Below is a small trained network, with its code and all its weights. Each question gives an input and a target symbol and asks what happens when units are switched off, that is, made to give their printed mean instead of their output.

import numpy as np


def w(rows, s, z=0):
    codes = np.array(rows[::2]) - 128.0
    scale = np.full(codes.shape[1], s)
    scale[-1] = z or s
    return codes * scale


def norm(h):
    return h / np.sqrt((h * h).mean(-1, keepdims=True) + 1e-5)


def f(y):
    return y / 2 * (1 + np.tanh(0.7978845608 * (y + 0.044715 * y**3)))


def softmax(a):
    e = np.exp(a - a.max(-1, keepdims=True))
    return e / e.sum(-1, keepdims=True)


def log_softmax(a):
    a = a - a.max(-1, keepdims=True)
    return a - np.log(np.exp(a).sum(-1, keepdims=True))


def net(x, mask):
    ids = ['αδεμπσ'.index(c) for c in x.split()]
    T = len(ids)
    res = E[ids] + P[:T]
    u = 0
    for l in range(3):
        q, k, v = (norm(res) @ M[l].T for M in (Q, K, V))
        z = softmax(np.where(np.tri(T) > 0, q @ k.T / 2**0.5, -1e9)) @ v
        res = res + np.where(mask[u], z, O[l][:, -1]) @ O[l][:, :-1]
        u += 1
        y = f(norm(res) @ A[l][:, :-1].T + A[l][:, -1])
        res = res + np.where(mask[u : u + 4], y, B[l][:, -1]) @ B[l][:, :-1]
        u += 4
    return log_softmax(norm(res)[-1] @ U[:, :-1].T + U[:, -1])


Q, K, V, O, A, B = {}, {}, {}, {}, {}, {}
E = w([
[137,152,163,194,47,118,141,167],'α',
[101,103,77,184,104,69,103,95],'δ',
[88,147,116,99,160,201,51,209],'ε',
[253,204,127,157,195,86,63,187],'μ',
[180,126,115,110,110,192,172,67],'π',
[136,5,178,5,168,16,153,150],'σ',
],0.003)
P = w([
[93,147,216,111,67,134,6,17],'0',
[143,80,128,140,74,184,70,109],'1',
[155,74,131,133,103,167,105,129],'2',
[166,78,126,135,116,156,124,157],'3',
[152,87,113,131,134,136,175,183],'4',
[148,102,113,126,151,121,183,195],'5',
[140,117,124,125,174,120,209,205],'6',
[138,142,131,157,183,110,229,210],'7',
],0.0023)
Q[0] = w([
[234,166,7,254,170,152,81,197],'0.h1',
[87,77,33,133,96,111,231,124],'0.h1',
],0.0038)
K[0] = w([
[139,39,146,66,177,52,255,203],'0.h1',
[202,209,156,146,178,128,153,212],'0.h1',
],0.0044)
V[0] = w([
[190,117,252,6,141,122,134,169],'0.h1',
[187,194,84,169,177,140,37,142],'0.h1',
],0.0028)
O[0] = w([
[186,67,244,66,203,107,120,128,1],'0.h1',
[122,122,104,252,194,181,104,144,104],'0.h1',
],0.0035,0.00094)
A[0] = w([
[143,125,208,65,161,134,163,109,75],'0.n1',
[157,192,179,72,131,72,132,128,111],'0.n2',
[115,86,183,136,119,118,172,122,68],'0.n3',
[101,253,157,120,114,128,71,56,5],'0.n4',
],0.0055,0.0025)
B[0] = w([
[111,91,48,254,61,145,143,149,254],'0.n1',
[42,85,71,175,84,175,170,51,126],'0.n2',
[192,169,43,143,161,173,71,150,148],'0.n3',
[171,83,81,184,105,155,30,88,99],'0.n4',
],0.0032,0.00057)
Q[1] = w([
[45,95,30,191,141,196,253,206],'1.h1',
[213,97,158,115,27,184,67,106],'1.h1',
],0.004)
K[1] = w([
[106,93,83,90,169,102,188,254],'1.h1',
[44,164,112,140,112,80,64,7],'1.h1',
],0.0047)
V[1] = w([
[99,142,146,83,89,212,81,170],'1.h1',
[104,2,138,115,150,70,110,159],'1.h1',
],0.0044)
O[1] = w([
[49,57,206,120,184,160,205,163,88],'1.h1',
[168,251,252,140,167,59,146,64,249],'1.h1',
],0.0033,0.0021)
A[1] = w([
[54,109,48,152,140,130,87,206,25],'1.n1',
[88,40,130,92,157,104,125,115,10],'1.n2',
[70,93,157,2,151,142,38,224,34],'1.n3',
[138,115,107,59,165,132,122,106,54],'1.n4',
],0.0041,0.0012)
B[1] = w([
[125,123,203,253,198,205,190,9,254],'1.n1',
[141,130,121,241,56,201,172,35,35],'1.n2',
[27,66,109,158,121,187,6,86,46],'1.n3',
[179,176,137,152,107,99,125,138,14],'1.n4',
],0.0031,0.00057)
Q[2] = w([
[161,38,149,110,128,137,110,69],'2.h1',
[148,110,134,1,84,167,95,243],'2.h1',
],0.0094)
K[2] = w([
[105,167,125,111,89,132,13,109],'2.h1',
[119,2,137,115,142,121,86,132],'2.h1',
],0.008)
V[2] = w([
[167,160,159,161,32,166,151,252],'2.h1',
[185,120,76,19,125,203,148,80],'2.h1',
],0.0033)
O[2] = w([
[177,13,253,121,8,159,41,197,75],'2.h1',
[208,109,112,217,122,29,231,29,1],'2.h1',
],0.0035,0.00098)
A[2] = w([
[1,103,47,156,119,116,55,158,116],'2.n1',
[124,160,184,129,160,64,144,149,89],'2.n2',
[109,108,52,183,118,180,144,174,2],'2.n3',
[84,123,109,45,158,213,92,155,67],'2.n4',
],0.0055,0.0045)
B[2] = w([
[172,194,100,27,139,99,210,189,253],'2.n1',
[142,79,126,161,114,216,211,120,178],'2.n2',
[180,40,189,86,124,111,17,4,129],'2.n3',
[194,37,140,253,86,54,221,38,133],'2.n4',
],0.0044,0.0031)
U = w([
[92,96,180,96,14,131,94,183,80],'α',
[113,188,60,71,137,93,165,175,233],'δ',
[36,103,133,120,196,223,167,118,35],'ε',
[186,113,128,167,220,141,41,170,51],'μ',
[156,64,63,215,73,107,157,86,247],'π',
[144,158,255,101,131,108,133,50,6],'σ',
],0.0079,0.0022)

Each question gives the input, a string of symbols that net reads in full, and the target symbol t.
The units are the heads (2 rows each of Q, K, V and O) and the neurons (one row each of A and B). Each row of codes is followed by its name. A weight is (code - 128) times the scale printed after its matrix; where a second scale follows, it is the last column's (O, A, B and U).
mask holds one flag per unit, layer by layer, with each layer's heads first. A switched-off unit (its flag False) gives its mean, the last column of its rows in O or B, instead of its output. The means were averaged over made-up inputs and are rounded, as every weight is.
A unit's drop is (log p(t) with every unit on - log p(t) with that unit switched off) / (log p(t) with every unit on - log p(t) with every unit switched off).
The circuit of an input: a set's keep is (log p(t) with only the set's units on - log p(t) with every unit switched off) / (log p(t) with every unit on - log p(t) with every unit switched off). Starting from the 12 units with the biggest drops (on a tie, the unit counted first), units are removed one at a time, each time the one whose removal leaves the highest keep (on an exact tie, the one counted first), for as long as the keep stays at least 0.8.
units of the circuit, in order: the units of the circuit, biggest drop first
most important unit: the unit with the biggest drop
k most important neurons: the k neurons with the biggest drops, biggest first
k most important neurons of layer l: the k neurons of layer l with the biggest drops, biggest first
drop of u: that unit's drop, to one decimal
input δ μ π μ σ, target μ: 2 most important neurons of layer 2 : 2.n1; 2.n4
input σ α π, target σ: units of the circuit, in order : 1.h1; 0.h1
input δ α σ π δ, target α: 2 most important neurons of layer 2 : 2.n1; 2.n4
input δ δ α δ π δ, target π: units of the circuit, in order : 2.h1
input μ δ σ, target μ: units of the circuit, in order : 0.h1; 2.n1; 0.n3
input π π δ μ μ δ, target μ: units of the circuit, in order : 0.h1; 2.h1
input δ δ δ π μ π π μ, target π: units of the circuit, in order : 2.h1; 1.h1
input α π σ, target α: units of the circuit, in order : 2.h1; 1.n2
input α δ α δ π σ, target α: units of the circuit, in order : 2.h1; 2.n1; 1.n2
input π ε δ, target δ: 2 most important neurons of layer 2 : 2.n1; 2.n2
input σ π σ σ, target σ: 2 most important neurons : 2.n1; 2.n4
input π π σ σ π σ α, target σ: 2 most important neurons : 2.n1; 0.n2
input ε σ π, target ε: 2 most important neurons : 2.n1; 0.n1
input μ π δ, target δ: most important neuron : 2.n1
input δ π μ π σ δ μ, target π: 4 most important neurons : 0.n2; 2.n1; 2.n2; 0.n1
input π σ π δ μ, target σ: units of the circuit, in order : 0.h1; 2.n1
input μ δ ε π π σ, target ε: 3 most important neurons of layer 2 : 2.n1; 2.n4; 2.n2
input μ δ π ε, target ε: 4 most important neurons : 1.n1; 1.n3; 2.n1; 2.n4
input σ δ δ α, target σ: 2 most important neurons : 2.n1; 0.n1
input ε δ ε σ, target ε: most important unit : 1.h1
input μ π ε, target ε: 4 most important neurons : 1.n3; 2.n1; 1.n1; 2.n4
input δ δ σ δ μ δ, target σ: 2 most important neurons of layer 2 : 2.n1; 2.n2
input δ σ δ σ σ σ, target σ: 2 most important neurons of layer 2 : 2.n1; 2.n2
input δ α δ, target α: 2 most important neurons of layer 0 : 0.n4; 0.n2
input π δ σ, target π: drop of 2.n1 : 0.5
input π α δ α π π π α, target α: 2 most important neurons of layer 1 : 1.n1; 1.n4
